Each row is shifted at random along 5 fixed directions that mean nothing.
Known rows, with every step that occurs:
ridi > mamis > foguk > bofi > vilub > vazerur > sasem > runi: 69; -177; 132; 5; 48; -77; 112; -1; -10; 45; 207; -24; 219; 124; -52; -114; -66; -178; 102; -104; -129; 33; -15; 41; 39; 16; -120; -58; 61; -49; 25; -124; 31; 284; -27; 285; -192; -176; -320; 123; -112; 67; -49
ridi > bofi > vilub > foguk: 48; 134; -131; 26; -4; 265; 264; 256; 82; -179; 105; -78; 50; -192; 5; 4; -235; 396; 7; -70; 66; -243; -214; -75; 304; 324; -706; -343; -12; -63; 121; 563; -133; 178; -31; -466; -82; -50; 35; -64; 213; 39; -67
foguk > bofi > vilub > vazerur > sasem: -128; 281; -32; -23; 209; -71; -3; 196; -140; 122; 118; -78; -535; 185; 215; 331; 97; 140; -11; -66; 220; 4; 90; -1; -87; -132; 262; 52; 0; -93; 80; -49; -127; -367; 71; -149; 230; 258; 123; -260; -250; -243; 10
vazerur > vilub > foguk > bofi > mamis: 140; -56; -187; -40; 17; 361; -24; -15; -17; -213; 205; -93; 43; -50; 7; -110; -143; 237; -173; 53; -112; -213; -126; -3; 5; 147; -193; -128; -63; 220; 101; 428; 121; 46; -170; -421; 100; -174; 154; -87; 247; 136; 120
ridi > bofi > runi > vilub > foguk: 104; -176; 73; -119; -6; 350; -244; -242; -84; -228; 11; -102; 98; -222; -179; -96; -98; 33; -181; -52; -446; 23; 203; -57; 46; -233; 57; -151; -121; 285; 92; 264; 65; 68; -34; -148; 39; -219; 149; -166; 354; 146; 203
ridi > mamis > vilub > vazerur > bofi: -51; 140; -67; -45; 199; 113; -135; -9; 18; -95; 36; 39; -165; -241; 262; 168; 30; -19; -85; 182; -100; 79; 112; -94; 110; -253; -31; -115; -19; 12; -30; -55; -89; 299; 77; 17; -39; -66; -80; -199; 57; -87; 94
vilub > foguk > bofi > mamis: -34; 81; 58; -5; 41; 296; 125; 109; -147; -72; 105; -251; -108; -140; 48; 101; -104; 77; 36; -92; -25; -70; -44; -26; 63; -30; -68; -119; 94; -128; 167; 173; -45; 33; -163; -101; -122; 44; 16; -150; -116; 13; -78
mamis > vilub > foguk > bofi > runi: 74; -116; 53; -10; 24; 58; -7; -109; -214; -26; 200; -272; 67; 81; -160; -111; -31; -77; 18; -77; -100; -63; 5; 103; -166; 31; 235; 83; -39; 131; 85; 133; 167; 102; -192; -49; 59; -30; 47; 45; 2; 131; 64
zutegut > foguk > vilub > vazerur > bofi > ridi: -56; 122; -41; 86; -110; 79; 55; 151; 64; 34; -104; 143; -199; 121; -22; 90; 4; 308; -52; -220; 211; -48; -118; -28; 9; 84; -139; 67; -34; -10; -156; 161; -82; -597; 67; -311; 163; 189; 298; -85; 18; -113; -41
mamis > vilub > vazerur > sasem > zutegut > ridi: -20; 85; -129; -50; 125; -260; 93; 34; -30; -94; 99; -28; 0; 241; 74; -49; 0; -3; 39; 47; 53; -93; -93; -52; 33; 98; 58; -96; 44; -72; 116; 9; 51; 22; -15; -68; 184; -36; -153; 43; -58; 37; -52
ridi > vilub > vazerur > sasem > bofi > mamis > foguk: 171; -365; 16; -137; 84; 65; -285; -378; 11; -85; 144; 177; 294; -137; -41; -194; 57; -265; -131; 30; -412; 68; 153; 88; -94; -217; 219; 83; -47; 296; -181; -205; 196; 106; 11; 257; -52; -367; 11; 10; 185; 128; 226
runi > vilub > foguk > bofi > ridi: -37; -233; 68; -17; -224; 261; -189; -253; -65; -37; 8; -72; 52; 17; -274; -148; 67; -36; -75; -147; -90; 20; 106; 141; -273; -14; 446; 268; -81; 241; -79; 78; 232; -583; -116; -141; 119; 43; 470; 4; 111; 148; 102
sasem > zutegut > mamis > vilub: -47; 114; -24; -101; 164; -69; -355; -229; -84; -26; -284; 241; -320; -119; 210; 204; 163; -77; -269; 86; -99; 153; 201; -30; -169; -418; 556; 297; -103; 245; -385; -214; -117; -397; 209; 10; 235; 81; 428; -339; 71; -292; 230
zutegut > bofi > runi > ridi > mamis > vilub > vazerur: 174; -89; -219; -14; -15; 103; -164; -192; 50; -93; -28; -67; 198; -270; -41; -170; -21; 11; -144; 336; -170; -108; -48; 20; -44; 29; -170; -95; -71; 224; 9; 245; 173; 415; -83; -146; 109; -238; -26; 121; 370; 168; 170
zutegut > runi > bofi > ridi > vilub > foguk: -45; 88; 82; 25; -81; 146; -90; -6; -126; 48; -104; -160; -184; -39; -57; 118; 13; 66; 6; -88; -12; 41; 119; 14; -31; -137; 155; 1; 2; -61; 80; 26; -42; -220; -38; -57; 1; 163; 101; -92; -5; -22; 4
foguk > vilub > vazerur > bofi > runi: 52; -157; 102; -20; -10; -11; 135; 3; 4; -158; 187; -192; 269; 121; -195; -222; -101; -37; 135; -135; -144; -25; -57; -16; 117; 142; -179; -167; 17; -14; 150; 165; 137; 274; -49; -46; 0; -236; -106; 133; 138; 295; -78
bofi > ridi > mamis > foguk: -82; 203; 20; 77; 43; 94; 7; 83; -29; 79; -210; 60; -136; -279; 194; 179; 18; 18; -17; 138; 110; 33; -9; -53; 53; -88; -114; 56; 52; -74; -39; -20; -117; 51; -1; 58; -210; 185; 80; -142; -109; -148; -8
sasem > zutegut > mamis > vilub > foguk: -165; -38; 214; 24; -78; -45; -2; -53; -51; -56; -239; 107; 4; -172; -42; 55; 64; -193; 129; -223; -21; 174; 25; 1; 14; -156; 231; 171; 78; -173; -290; -300; -117; -277; 53; 221; -76; 98; 115; -47; -139; -106; -162
zutegut > runi > ridi > mamis > foguk: 65; -36; -65; -43; -137; 110; -67; -133; 83; -72; -295; 110; 124; -205; -63; -107; -30; 52; -202; 237; -38; -41; -39; -37; -42; 59; -41; 127; -97; 226; -86; 176; 23; 26; -78; -85; -46; -4; 277; -6; 213; -6; 126
sasem > runi > ridi > mamis > vilub: 106; -49; -114; -66; 79; 13; 55; -67; 30; -140; -30; -128; 197; -129; 43; -152; -104; -26; -76; 330; -159; -76; -7; -59; 64; 140; -101; -147; -65; 148; 183; 201; 87; 534; -100; -72; -50; -219; -78; 40; 216; 161; 117
mamis > vilub > vazerur > sasem > runi > ridi: 41; -39; -133; -118; -15; -172; 92; 26; 214; -114; -164; 229; 120; 2; -44; -110; -14; 121; -73; 82; 28; -17; -32; -90; 43; 196; -63; 35; -153; 164; -163; 108; -43; 3; 129; -156; 209; -92; 222; 30; 212; -19; 82
runi > ridi > mamis > vilub > foguk: -40; -280; 17; 21; -213; 138; 55; -157; -9; -144; 40; -212; 386; -231; -237; -313; -13; -204; 142; 173; -54; -75; -84; 120; -84; 296; 76; 46; 23; 12; 195; 64; 311; 208; -350; 26; -163; -110; -12; 285; 63; 344; -91
sasem > vazerur > vilub > foguk > bofi > runi > ridi > mamis: -28; -164; 169; 23; -117; 103; -116; -120; 9; 31; -10; 33; 104; -19; -146; -54; 46; -155; 16; -96; -140; 156; 143; -2; -64; -172; 190; 67; -2; 31; 14; -165; 70; -62; 11; 201; -98; -24; -49; 32; -22; 99; -4
vazerur > vilub > foguk > bofi > runi: -17; -30; 223; 23; -78; 276; 43; -4; 112; -188; -102; 126; 86; -2; -92; -2; -121; 88; -33; -376; -249; 197; 82; -177; 240; -237; -260; -101; 1; -7; -247; 53; -187; -36; 223; 7; -114; -90; 123; -185; 190; -14; -14
mamis > foguk > vilub > vazerur > sasem > runi: 115; 63; -177; -204; 325; -115; -50; 56; -294; -45; 243; -159; -329; 216; 88; 95; -69; 174; -245; 141; -115; -195; 64; -60; -158; -10; 389; -83; -194; 290; 376; 294; 38; -65; -232; -311; 402; -25; -35; -247; -78; -103; 240
foguk > vilub > vazerur > sasem > bofi > mamis > ridi: 112; 32; -89; -108; 252; 116; -264; -159; 49; -46; -31; 219; -141; -140; 255; 158; 46; -6; -282; 58; -379; 172; 223; -161; 53; -523; 112; -82; -55; 195; -232; -132; -123; 58; 245; 92; 134; -216; 2; -326; 164; -155; 279
runi > vilub > vazerur > sasem > zutegut > mamis > foguk: 76; -90; -203; -161; 64; 57; -210; -118; -42; -193; -37; 101; -51; -116; 19; -56; -45; 100; -235; 180; -187; -136; 4; -31; -63; -28; 139; -65; -102; 251; 46; 190; 56; -128; -109; -246; 323; -165; 112; -126; 182; -26; 162
ridi > mamis > foguk > bofi > runi > vilub: 123; 80; -155; -1; 63; 176; -102; 8; -102; 67; 40; -104; -191; -104; 66; 80; -64; 188; -231; 255; 33; -151; 3; 50; -138; 55; -38; 36; -137; 274; 97; 330; -6; 183; -130; -267; 68; 65; 163; -126; 97; -107; 222
foguk > bofi > vilub > vazerur > sasem > runi > ridi > mamis: -25; -277; 210; -36; -67; -145; -128; -226; -29; 125; 101; -58; 160; 237; -160; -148; 153; -388; 106; -58; -104; 173; 187; 141; -232; -119; 520; 231; 36; 33; 28; -411; 222; -167; 6; 401; -61; -76; -56; 178; -140; 163; -5
sasem > bofi > ridi > vilub: 31; 87; -12; -36; 184; 7; -101; -94; -107; 43; 84; -94; -124; 69; 161; 91; 45; -35; -58; 43; -78; 18; 148; 27; -33; -147; 232; 2; 2; 74; 67; -43; 44; -38; 82; -4; -28; -15; 95; -159; 26; 24; 144
mamis > ridi > bofi > runi > vilub > foguk: -138; -48; 315; 134; -285; 163; 20; -30; 256; -9; -424; 298; 206; -341; -181; 29; 21; -75; 132; -346; -84; 354; 114; -108; 242; -225; -318; 85; 22; -154; -510; -231; -268; -33; 333; 304; -314; 99; 173; 4; 131; -102; -123
zutegut > sasem > bofi > vilub > vazerur: 38; 57; -119; -93; 143; -229; 59; 79; -70; 90; 30; 35; -210; 84; 70; 86; 71; 132; -9; -71; 196; -133; -68; 110; -108; 170; 171; 111; -64; 45; -81; 51; -14; -393; 39; -223; 272; 45; 308; -67; -43; -108; 22
ridi > mamis > foguk > vilub > vazerur: -147; -16; 114; 6; 4; 34; -14; 10; -110; 34; -2; -25; -152; -206; -22; 113; 55; -80; 3; 31; 2; 71; 78; -10; -65; -87; 196; 84; -42; -22; 74; -65; -37; -110; -153; 69; -62; 123; -3; -95; -193; -101; -35
runi > bofi > mamis > ridi > vilub > vazerur > sasem > zutegut > foguk: -6; 201; -151; 64; 127; -69; 28; 179; -192; 126; 184; -277; -235; 113; 199; 163; -13; 37; 117; 130; 176; -168; -74; 63; -3; 39; -15; -200; 171; -277; 359; -55; 15; 179; -187; 9; 33; 133; -420; 43; -297; -45; -105
bofi > vilub > vazerur > sasem > runi > ridi > mamis: -336; 334; 251; 111; 37; -419; 184; 417; -26; 375; -337; 101; -490; -24; 188; 454; 237; -106; 360; -97; 527; 251; 100; -10; 2; -54; 245; 213; 102; -525; -23; -587; -330; -358; 189; 343; -82; 541; -50; -43; -598; -362; -331
foguk > bofi > mamis > ridi > vilub > vazerur > sasem: -35; 278; -132; 7; 175; 103; -255; 0; 97; 111; -67; 299; -412; -95; 360; 352; 132; 113; -265; 126; -14; 166; 188; -147; 5; -459; 29; 42; -68; 96; -234; -172; -244; -94; 286; 26; 74; 132; 46; -343; 7; -364; 215
ridi > vilub > vazerur > bofi > runi: -35; -19; 150; -18; 128; -84; -58; -32; -151; -37; 183; -230; 10; 66; -25; -11; 38; -186; 166; -34; -111; 69; 124; 12; 43; -116; 143; -111; 43; -92; 261; -120; 114; 270; -38; 149; -50; -72; -229; 28; -46; 185; -48
vazerur > bofi > vilub > foguk: 89; 50; -167; -85; 172; 246; -132; 1; -210; -184; 203; -220; -163; -43; 58; 19; -81; 198; -129; 47; -120; -207; -6; 25; -35; 16; 100; -141; -67; 183; 242; 381; 133; -76; -180; -433; 239; -78; 155; -190; 165; 113; 153
foguk > vilub > vazerur > sasem > zutegut > runi > ridi > bofi: -99; -19; 195; -38; -34; -159; 108; -15; -39; -8; 126; -207; 48; 427; -109; -42; -20; -167; 140; -187; -83; 105; 107; -52; 63; -121; 205; -127; 140; -241; 249; -207; 10; -42; 26; 256; -57; 5; -338; 78; -201; 95; -154

Rows:
-46; -164; 168; 21; -19; -9; -110; -270; 118; -155; 14; 105; 364; -3; -4; -165; 29; -376; 87; -92; -331; 241; 99; -70; 166; -324; -11; -89; 155; -117; -193; -369; 64; 277; 172; 458; -257; -274; -315; 102; 79; 179; -66 : sasem > zutegut > ridi > mamis > vilub > vazerur > bofi
3; 135; -142; 27; -35; -341; -50; 144; -27; 228; -156; 214; -210; 66; 12; 113; 117; 108; -27; 145; 387; -126; -117; 72; -190; 206; 104; 224; -93; 39; -23; -34; -62; -287; -14; -103; 207; 297; 85; 91; -183; -226; -27 : bofi > runi > vilub > vazerur > sasem > zutegut > ridi > mamis > foguk
93; 264; -150; 25; 265; -185; 20; 150; -315; 136; 384; -320; -311; 519; 166; 151; -68; 114; -44; 49; 67; -207; -41; -26; -60; -60; 96; -240; 64; -79; 511; 121; 21; 164; -159; -98; 179; 122; -533; -56; -278; -64; 33 : mamis > ridi > vilub > vazerur > sasem > zutegut > foguk > bofi > runi
-64; 25; 41; 44; -15; -57; 223; 130; 42; 2; 141; 15; 49; 174; 54; 15; -93; -17; 98; -153; 90; -30; -145; -11; 132; 75; -246; -103; 155; -251; -27; -85; -118; 43; -5; 141; -176; 5; -291; 56; -229; -101; -186 : ridi > mamis > foguk > vilub > vazerur > sasem > zutegut > bofi
60; -124; -34; 28; -122; -109; 288; 75; 293; -89; -39; 50; 442; 5; -50; -254; -104; -53; 185; 57; 32; -28; -207; -23; 232; 329; -533; -178; 91; -179; -52; -29; 14; 498; 49; 149; -200; -236; -274; 329; 135; 176; -169 : zutegut > mamis > vilub > vazerur > sasem > runi > ridi > bofi
-49; 173; 32; 50; 72; -23; -43; 47; 10; 213; -240; 270; -273; -135; 261; 295; 117; 7; -44; -112; 123; 148; 56; 1; -19; -247; 100; 190; 30; -104; -376; -329; -256; -331; 206; 175; -113; 212; 158; -198; -184; -352; 8 : zutegut > sasem > bofi > ridi > mamis > vilub > foguk
-41; -4; 80; 19; -57; 76; -184; -74; 65; -20; -182; 49; -9; -158; 8; 23; 64; -74; 9; 54; -126; 156; 118; -55; 68; -230; -23; -57; 12; -38; -37; -131; -3; 28; 98; 106; -29; -64; -31; -14; 135; 68; -6 : zutegut > runi > vilub > vazerur > bofi > ridi > mamis
-12; 66; 124; 153; -113; 198; -4; -7; 82; 73; -254; 87; -28; -131; 20; 87; -42; 28; -64; -40; -73; 170; 48; -87; 105; -209; -290; -8; 39; -51; -198; -38; -182; 129; 119; 146; -215; 80; -1; -81; 58; -133; 15 : zutegut > ridi > mamis > foguk > bofi > runi > vilub
160; -75; -176; -79; 27; -143; -93; -119; -157; -37; 245; -272; 121; 187; -189; -204; -37; 40; -44; 157; -28; -279; -65; 103; -143; 236; 127; -115; -76; 197; 382; 345; 281; 93; -187; -278; 250; -114; -82; 188; 153; 267; 82 : sasem > zutegut > ridi > bofi > runi > vilub > vazerur
-56; -31; 137; -14; -72; -128; 204; 71; 157; -32; -26; 15; 133; 224; -55; -60; -38; -49; 168; -188; 8; 114; 29; -67; 205; 62; -165; -128; 79; -228; 2; -175; -91; 54; 157; 194; -145; -64; -146; 100; -28; 53; -154 : zutegut > ridi > vilub > vazerur > sasem > runi > bofi
-36; 262; -122; 80; -7; -88; 114; 244; 189; 186; -107; 154; -208; -12; 176; 206; 48; 177; -13; 159; 334; 15; -57; -56; 29; 78; -278; 46; -28; -93; -117; -22; -220; 151; 175; -43; -7; 223; -7; -6; -83; -249; -21 : foguk > bofi > runi > ridi > mamis > vilub > vazerur > sasem
-69; 154; -72; 56; -37; -2; 136; 185; 173; -19; -58; 77; -9; 4; 145; 71; -64; 117; 103; -21; 133; -29; -116; -72; 238; 67; -443; -236; 157; -287; -17; -9; -155; 41; 165; -26; -84; -11; -183; 27; -17; -50; -180 : runi > vilub > vazerur > sasem > zutegut > bofi > ridi > mamis
67; -125; 3; -21; -135; 71; 74; -16; 135; -79; -76; 147; 133; 174; -156; -137; -83; 153; -78; -229; -97; 16; -39; -76; 55; 48; -140; -48; -40; 83; -96; 122; -13; -221; 84; -114; 119; -100; 126; 1; 167; 52; 11 : zutegut > sasem > vazerur > vilub > foguk > bofi > runi > ridi
-46; -90; 74; 2; 35; -171; -34; -111; 94; -41; 29; 126; 259; -1; 46; -107; 52; -277; 121; 29; -130; 122; 39; -36; 91; -115; -28; -48; 113; -105; -65; -295; 53; 224; 130; 331; -155; -171; -279; 117; -34; 105; -81 : bofi > ridi > mamis > vilub > vazerur > sasem > zutegut
-153; -56; 87; 200; -330; 27; 214; 134; 192; 183; -123; 92; 154; -205; -175; -37; 56; -25; 228; -64; 350; 32; -151; 134; -37; 306; -267; 208; 67; -214; -216; -76; -23; -114; -29; 106; -234; 230; 102; 270; -146; -17; -224 : runi > ridi > mamis > foguk > bofi > vilub > vazerur
47; 184; -114; 48; 81; 23; -43; 148; 26; 151; -116; 123; -225; -109; 157; 201; -13; 190; -156; 170; 105; -10; 27; -64; -5; -60; -128; -2; -82; 88; -12; 107; -158; 122; 70; -90; 36; 144; 7; -145; -16; -204; 135 : sasem > vazerur > bofi > runi > ridi > mamis > foguk > vilub
-81; -38; 140; 81; -89; -141; 218; 143; -19; 157; 2; -120; 34; 158; -47; 1; 2; -140; 225; -72; 151; 49; -67; 54; -9; 119; 20; 19; 128; -297; 135; -258; -11; 42; -130; 302; -167; 125; -320; 198; -330; -13; -213 : zutegut > mamis > foguk > vilub > vazerur > sasem > runi > ridi > bofi
143; -83; 27; 9; 126; -4; -179; -169; -203; -19; 228; -164; 119; 154; -28; -88; -62; -171; -78; 43; -338; -14; 58; -35; -25; -266; 100; -184; 55; 70; 250; 4; 145; 322; -121; 170; -16; -189; -482; 31; -11; 156; 86 : sasem > zutegut > ridi > mamis > foguk > vilub > vazerur > bofi > runi
